Below are the code and all the weights of a small trained network. Each question names an input and a target symbol and asks about switching units off, where a switched-off unit gives its printed mean instead of its output.

import numpy as np


def w(rows, s, z=0):
    codes = np.array(rows[::2]) - 128.0
    scale = np.full(codes.shape[1], s)
    scale[-1] = z or s
    return codes * scale


def f(y):
    return np.maximum(y, 0)


def softmax(a):
    e = np.exp(a - a.max(-1, keepdims=True))
    return e / e.sum(-1, keepdims=True)


def log_softmax(a):
    a = a - a.max(-1, keepdims=True)
    return a - np.log(np.exp(a).sum(-1, keepdims=True))


def net(x, mask):
    ids = ['βδζηθλξστφψω'.index(c) for c in x.split()]
    T = len(ids)
    res = E[ids] + P[:T]
    r = res
    for j in range(3):
        rows = slice(2 * j, 2 * j + 2)
        q, k, v = (r @ M[0][rows].T for M in (Q, K, V))
        z = softmax(np.where(np.tri(T) > 0, q @ k.T / 2**0.5, -1e9)) @ v
        o = O[0][rows]
        res = res + np.where(mask[j], z, o[:, -1]) @ o[:, :-1]
    y = f(res @ A[0][:, :-1].T + A[0][:, -1])
    res = res + np.where(mask[3:11], y, B[0][:, -1]) @ B[0][:, :-1]
    return log_softmax(res[-1] @ U[:, :-1].T + U[:, -1])


Q, K, V, O, A, B = {}, {}, {}, {}, {}, {}
E = w([
[118,114,193,108,145],'β',
[134,120,102,159,105],'δ',
[100,112,140,95,134],'ζ',
[114,118,112,106,131],'η',
[155,95,116,157,122],'θ',
[147,139,103,149,118],'λ',
[161,151,168,201,251],'ξ',
[86,89,206,6,139],'σ',
[129,107,60,24,98],'τ',
[116,138,103,114,88],'φ',
[146,251,64,96,134],'ψ',
[63,68,108,82,132],'ω',
],0.018)
P = w([
[74,81,190,197,156],'0',
[185,137,93,75,247],'1',
[187,171,183,162,57],'2',
[54,178,108,215,120],'3',
[172,110,100,40,197],'4',
[187,147,196,129,18],'5',
[74,208,99,174,94],'6',
[188,121,119,40,166],'7',
[169,122,244,108,34],'8',
[85,229,114,149,85],'9',
],0.013)
Q[0] = w([
[220,149,104,95,254],'head 1',
[46,225,103,106,77],'head 1',
[99,152,95,68,125],'head 2',
[122,86,178,120,175],'head 2',
[154,155,92,77,145],'head 3',
[138,109,133,44,158],'head 3',
],0.01)
K[0] = w([
[79,141,44,89,1],'head 1',
[173,126,113,193,243],'head 1',
[87,133,119,35,110],'head 2',
[101,88,229,103,151],'head 2',
[60,125,173,130,45],'head 3',
[162,171,105,137,128],'head 3',
],0.0092)
V[0] = w([
[126,89,101,75,70],'head 1',
[156,128,164,107,151],'head 1',
[58,98,58,129,43],'head 2',
[73,241,158,72,187],'head 2',
[95,244,135,104,132],'head 3',
[59,177,180,166,90],'head 3',
],0.011)
O[0] = w([
[160,70,31,148,163,75],'head 1',
[105,180,142,121,72,191],'head 1',
[32,117,121,147,203,77],'head 2',
[122,212,114,203,252,254],'head 2',
[146,254,93,150,214,145],'head 3',
[112,122,215,175,131,83],'head 3',
],0.0072,0.0047)
A[0] = w([
[153,142,164,95,203,3],'neuron 1',
[56,159,168,171,134,96],'neuron 2',
[209,60,135,146,168,146],'neuron 3',
[55,149,152,183,154,106],'neuron 4',
[132,166,69,122,92,167],'neuron 5',
[79,166,136,74,108,232],'neuron 6',
[142,103,174,108,8,81],'neuron 7',
[133,156,100,234,79,255],'neuron 8',
],0.013,0.0054)
B[0] = w([
[123,150,15,195,113,176],'neuron 1',
[150,80,76,84,138,193],'neuron 2',
[85,185,146,33,24,204],'neuron 3',
[85,48,32,59,210,181],'neuron 4',
[213,211,192,164,172,189],'neuron 5',
[98,190,152,182,106,248],'neuron 6',
[185,8,88,122,110,200],'neuron 7',
[2,82,127,105,128,189],'neuron 8',
],0.0091,0.013)
U = w([
[204,152,151,122,117,109],'β',
[120,79,131,128,96,117],'δ',
[176,137,101,186,158,59],'ζ',
[125,94,166,118,157,112],'η',
[189,76,51,11,122,2],'θ',
[155,94,215,127,126,215],'λ',
[94,144,232,108,34,113],'ξ',
[48,106,127,139,124,148],'σ',
[93,147,124,151,115,183],'τ',
[96,195,251,180,140,181],'φ',
[63,35,77,53,137,131],'ψ',
[160,120,173,70,168,161],'ω',
],0.011,0.0086)

Each question gives the input, a string of symbols that net reads in full, and the target symbol t.
The units are the heads (2 rows each of Q, K, V and O) and the neurons (one row each of A and B). Each row of codes is followed by its name. A weight is (code - 128) times the scale printed after its matrix; where a second scale follows, it is the last column's (O, A, B and U).
mask holds one flag per unit, heads first, then neurons. A switched-off unit (its flag False) gives its mean, the last column of its rows in O or B, instead of its output. The means were averaged over made-up inputs and are rounded, as every weight is.
A unit's drop is (log p(t) with every unit on - log p(t) with that unit switched off) / (log p(t) with every unit on - log p(t) with every unit switched off).
The circuit of an input: a set's keep is (log p(t) with only the set's units on - log p(t) with every unit switched off) / (log p(t) with every unit on - log p(t) with every unit switched off). Starting from all 11 units, units are removed one at a time, each time the one whose removal leaves the highest keep (on an exact tie, the one counted first), for as long as the keep stays at least 0.8.
circuit, biggest first: the units of the circuit, biggest drop first
unit that matters most: the unit with the biggest drop
top k neurons: the k neurons with the biggest drops, biggest first
which heads matter: for each layer, one digit per head in row order, 1 if its drop is at least 0.15 and else 0, layers parted by /
input σ ξ λ, target ξ: which heads matter	110
input ξ τ λ, target ξ: unit that matters most	head 1
input ψ τ σ, target φ: which heads matter	001
input τ σ τ φ λ τ, target β: circuit, biggest first	[neuron 5; neuron 8]
input η τ ξ τ τ τ ξ η θ, target θ: which heads matter	010
input ζ τ τ β, target ψ: which heads matter	000
input τ ξ ξ τ β τ ξ σ, target θ: which heads matter	110
input τ ξ λ τ η τ β, target ψ: circuit, biggest first	[neuron 4; neuron 2]
input ξ δ τ τ τ ζ η, target ψ: circuit, biggest first	[neuron 4; head 2]
input σ τ σ τ τ β τ, target φ: circuit, biggest first	[neuron 5; neuron 7]
input σ φ ψ ξ ξ, target ζ: top 2 neurons	[neuron 1; neuron 8]
input φ σ ζ τ β σ τ, target σ: circuit, biggest first	[head 2; neuron 6]
input τ η τ β τ τ ψ τ θ, target θ: top 2 neurons	[neuron 6; neuron 7]
input τ ψ ξ σ τ ζ ξ, target σ: circuit, biggest first	[neuron 8]
input θ σ ξ ξ ξ τ, target ξ: top 3 neurons	[neuron 6; neuron 4; neuron 2]
input β λ η, target λ: which heads matter	010
input β σ ξ ξ θ ξ ξ ξ, target β: which heads matter	010
input β σ ψ τ η, target ζ: circuit, biggest first	[head 3; neuron 1; head 2]
input ζ ψ σ, target φ: which heads matter	001
input λ η β τ σ ψ ξ β β δ, target ψ: top 3 neurons	[neuron 4; neuron 2; neuron 8]
input τ τ β τ ζ σ τ β, target θ: circuit, biggest first	[head 1; neuron 6]
input η ω τ ψ, target ψ: unit that matters most	head 2
input δ β σ β σ σ φ, target ψ: which heads matter	010
input σ τ ζ τ β τ β ζ ξ ξ, target σ: top 3 neurons	[neuron 8; neuron 7; neuron 2]
input β τ τ ξ ξ, target θ: circuit, biggest first	[neuron 3; head 1]
input φ β τ λ ξ τ ζ, target ψ: which heads matter	110
input θ λ ω τ φ ξ ξ ψ, target ζ: circuit, biggest first	[head 2; neuron 1; neuron 3]
input σ τ τ τ τ ψ τ σ τ σ, target τ: which heads matter	011
